Here is a tiny trained network, its code and every weight. The questions are about switching its units off for an input and a target symbol, where a switched-off unit gives its printed mean instead of its output.

import numpy as np


def w(rows, s, z=0):
    codes = np.array(rows[::2]) - 128.0
    scale = np.full(codes.shape[1], s)
    scale[-1] = z or s
    return codes * scale


def norm(h):
    return h / np.sqrt((h * h).mean(-1, keepdims=True) + 1e-5)


def f(y):
    return y / 2 * (1 + np.tanh(0.7978845608 * (y + 0.044715 * y**3)))


def softmax(a):
    e = np.exp(a - a.max(-1, keepdims=True))
    return e / e.sum(-1, keepdims=True)


def log_softmax(a):
    a = a - a.max(-1, keepdims=True)
    return a - np.log(np.exp(a).sum(-1, keepdims=True))


def net(x, mask):
    ids = ['ΓΛΠΨβδεζηθστω'.index(c) for c in x.split()]
    T = len(ids)
    res = E[ids] + P[:T]
    q, k, v = (norm(res) @ M[0].T for M in (Q, K, V))
    z = softmax(np.where(np.tri(T) > 0, q @ k.T / 3**0.5, -1e9)) @ v
    res = res + np.where(mask[0], z, O[0][:, -1]) @ O[0][:, :-1]
    y = f(norm(res) @ A[0][:, :-1].T + A[0][:, -1])
    res = res + np.where(mask[1:9], y, B[0][:, -1]) @ B[0][:, :-1]
    return log_softmax(norm(res)[-1] @ U[:, :-1].T + U[:, -1])


Q, K, V, O, A, B = {}, {}, {}, {}, {}, {}
E = w([
[197,115,65,146,80,51],'Γ',
[132,105,84,94,65,97],'Λ',
[153,117,104,171,93,93],'Π',
[106,74,182,100,185,140],'Ψ',
[214,108,244,115,98,181],'β',
[89,173,162,92,100,89],'δ',
[83,112,181,150,153,4],'ε',
[152,131,87,155,77,101],'ζ',
[75,183,108,220,168,133],'η',
[142,163,97,133,59,106],'θ',
[73,69,179,184,194,160],'σ',
[141,21,130,208,159,200],'τ',
[80,118,206,180,160,60],'ω',
],0.018)
P = w([
[94,170,171,58,254,213],'0',
[60,170,208,192,71,139],'1',
[93,139,177,207,69,125],'2',
[97,129,170,208,70,129],'3',
[118,113,154,211,81,117],'4',
[107,109,162,200,72,133],'5',
[112,102,165,209,71,136],'6',
[121,84,164,211,88,125],'7',
[116,91,163,202,77,133],'8',
[124,85,164,222,88,132],'9',
],0.0073)
Q[0] = w([
[116,141,132,145,233,254],'H1',
[93,156,74,151,119,109],'H1',
[174,199,104,68,208,206],'H1',
],0.012)
K[0] = w([
[140,46,168,145,7,110],'H1',
[131,165,100,153,124,156],'H1',
[94,141,161,209,65,106],'H1',
],0.015)
V[0] = w([
[6,79,72,67,93,79],'H1',
[186,117,239,89,106,123],'H1',
[177,144,161,76,40,166],'H1',
],0.011)
O[0] = w([
[77,43,24,44,214,203,29],'H1',
[229,132,224,9,105,137,252],'H1',
[223,182,152,100,234,112,71],'H1',
],0.012,0.0032)
A[0] = w([
[61,108,167,125,244,234,71],'N1',
[222,167,169,148,208,183,253],'N2',
[250,53,239,25,117,141,152],'N3',
[239,135,35,160,58,172,123],'N4',
[62,87,122,33,176,18,248],'N5',
[60,116,226,195,154,86,167],'N6',
[55,211,106,206,60,57,82],'N7',
[186,150,98,125,41,105,129],'N8',
],0.011,0.0039)
B[0] = w([
[50,123,185,128,114,44,170],'N1',
[138,132,185,251,63,170,193],'N2',
[113,208,95,163,162,141,246],'N3',
[93,116,102,75,157,175,157],'N4',
[126,119,73,138,94,209,161],'N5',
[185,117,124,33,130,170,216],'N6',
[112,140,80,133,193,85,208],'N7',
[164,118,219,39,171,162,173],'N8',
],0.011,0.012)
U = w([
[171,140,99,74,234,96,184],'Γ',
[48,94,112,230,141,133,232],'Λ',
[188,137,139,27,141,174,53],'Π',
[118,191,83,120,190,251,59],'Ψ',
[210,163,132,217,144,170,203],'β',
[115,152,133,203,74,46,5],'δ',
[97,81,104,103,74,91,85],'ε',
[158,123,150,85,100,28,110],'ζ',
[105,183,60,208,221,80,2],'η',
[220,157,145,114,114,98,33],'θ',
[103,57,205,56,105,147,88],'σ',
[157,36,94,159,58,221,223],'τ',
[104,86,44,120,189,181,156],'ω',
],0.013,0.0028)

Each question gives the input, a string of symbols that net reads in full, and the target symbol t.
The units are the heads (3 rows each of Q, K, V and O) and the neurons (one row each of A and B). Each row of codes is followed by its name. A weight is (code - 128) times the scale printed after its matrix; where a second scale follows, it is the last column's (O, A, B and U).
mask holds one flag per unit, heads first, then neurons. A switched-off unit (its flag False) gives its mean, the last column of its rows in O or B, instead of its output. The means were averaged over made-up inputs and are rounded, as every weight is.
A unit's drop is (log p(t) with every unit on - log p(t) with that unit switched off) / (log p(t) with every unit on - log p(t) with every unit switched off).
The circuit of an input: a set's keep is (log p(t) with only the set's units on - log p(t) with every unit switched off) / (log p(t) with every unit on - log p(t) with every unit switched off). Starting from all 9 units, units are removed one at a time, each time the one whose removal leaves the highest keep (on an exact tie, the one counted first), for as long as the keep stays at least 0.8.
circuit, biggest first: the units of the circuit, biggest drop first
most important unit: the unit with the biggest drop
top k neurons: the k neurons with the biggest drops, biggest first
drop of u: that unit's drop, to one decimal
input τ σ β Γ τ Ψ, target β: circuit, biggest first	H1, N3, N2
input δ τ Ψ, target Ψ: circuit, biggest first	N3, H1
input η σ τ, target τ: circuit, biggest first	N3, N6, H1
input η Γ η σ, target σ: top 3 neurons	N6, N1, N3
input Ψ ω Γ Γ ω Π τ τ ζ ζ, target Π: most important unit	N8
input Γ ω Π ζ Γ Γ Γ δ Γ, target Γ: top 3 neurons	N8, N7, N4
input σ β δ, target ε: top 3 neurons	N3, N7, N2
input σ ζ Π ζ Ψ η θ, target ε: circuit, biggest first	H1, N3, N2
input δ Ψ Ψ Γ Γ Ψ ω, target Ψ: top 3 neurons	N3, N5, N6
input ζ β Γ θ Λ Ψ τ, target Λ: top 2 neurons	N1, N6
input Π Λ ζ Π Λ σ τ Ψ, target Λ: circuit, biggest first	H1, N1, N6, N8
input Ψ θ ω θ η Π, target Π: top 2 neurons	N8, N2
input θ ζ δ ω ω σ ω, target β: circuit, biggest first	H1, N2, N6
input σ β τ Ψ Γ ζ ζ δ ζ, target ε: circuit, biggest first	H1, N3, N2
input η Λ ω Γ, target Λ: circuit, biggest first	H1
input θ Γ Λ Λ σ ε β ε Λ, target β: circuit, biggest first	H1, N2
input σ Λ Π β Π Γ, target ε: circuit, biggest first	H1, N2
input Γ η ζ τ θ Γ Γ Λ, target Γ: circuit, biggest first	N7, H1, N8
input τ Π Π ζ δ ζ, target ζ: top 2 neurons	N3, N8
input Ψ ω δ θ, target Π: circuit, biggest first	N8
input ζ τ Π σ Γ Π, target η: circuit, biggest first	H1, N7
input ω Λ ω, target σ: circuit, biggest first	H1, N6
input ω ω Λ Γ Ψ ζ Λ, target σ: top 2 neurons	N8, N2
input σ Ψ Ψ Γ ω β τ Γ θ ε, target ε: top 2 neurons	N6, N3
input Γ Γ Γ Γ σ ω β ζ δ, target Γ: top 2 neurons	N7, N6
input τ ζ Ψ Ψ η β τ δ Ψ Γ, target ζ: top 2 neurons	N3, N8
input ζ Π Π Γ η, target η: circuit, biggest first	N7
input η η Γ Γ δ ζ Λ, target Λ: drop of H1	1.5
input Γ Π β Γ σ β Γ ε ζ, target Γ: drop of N7	0.3
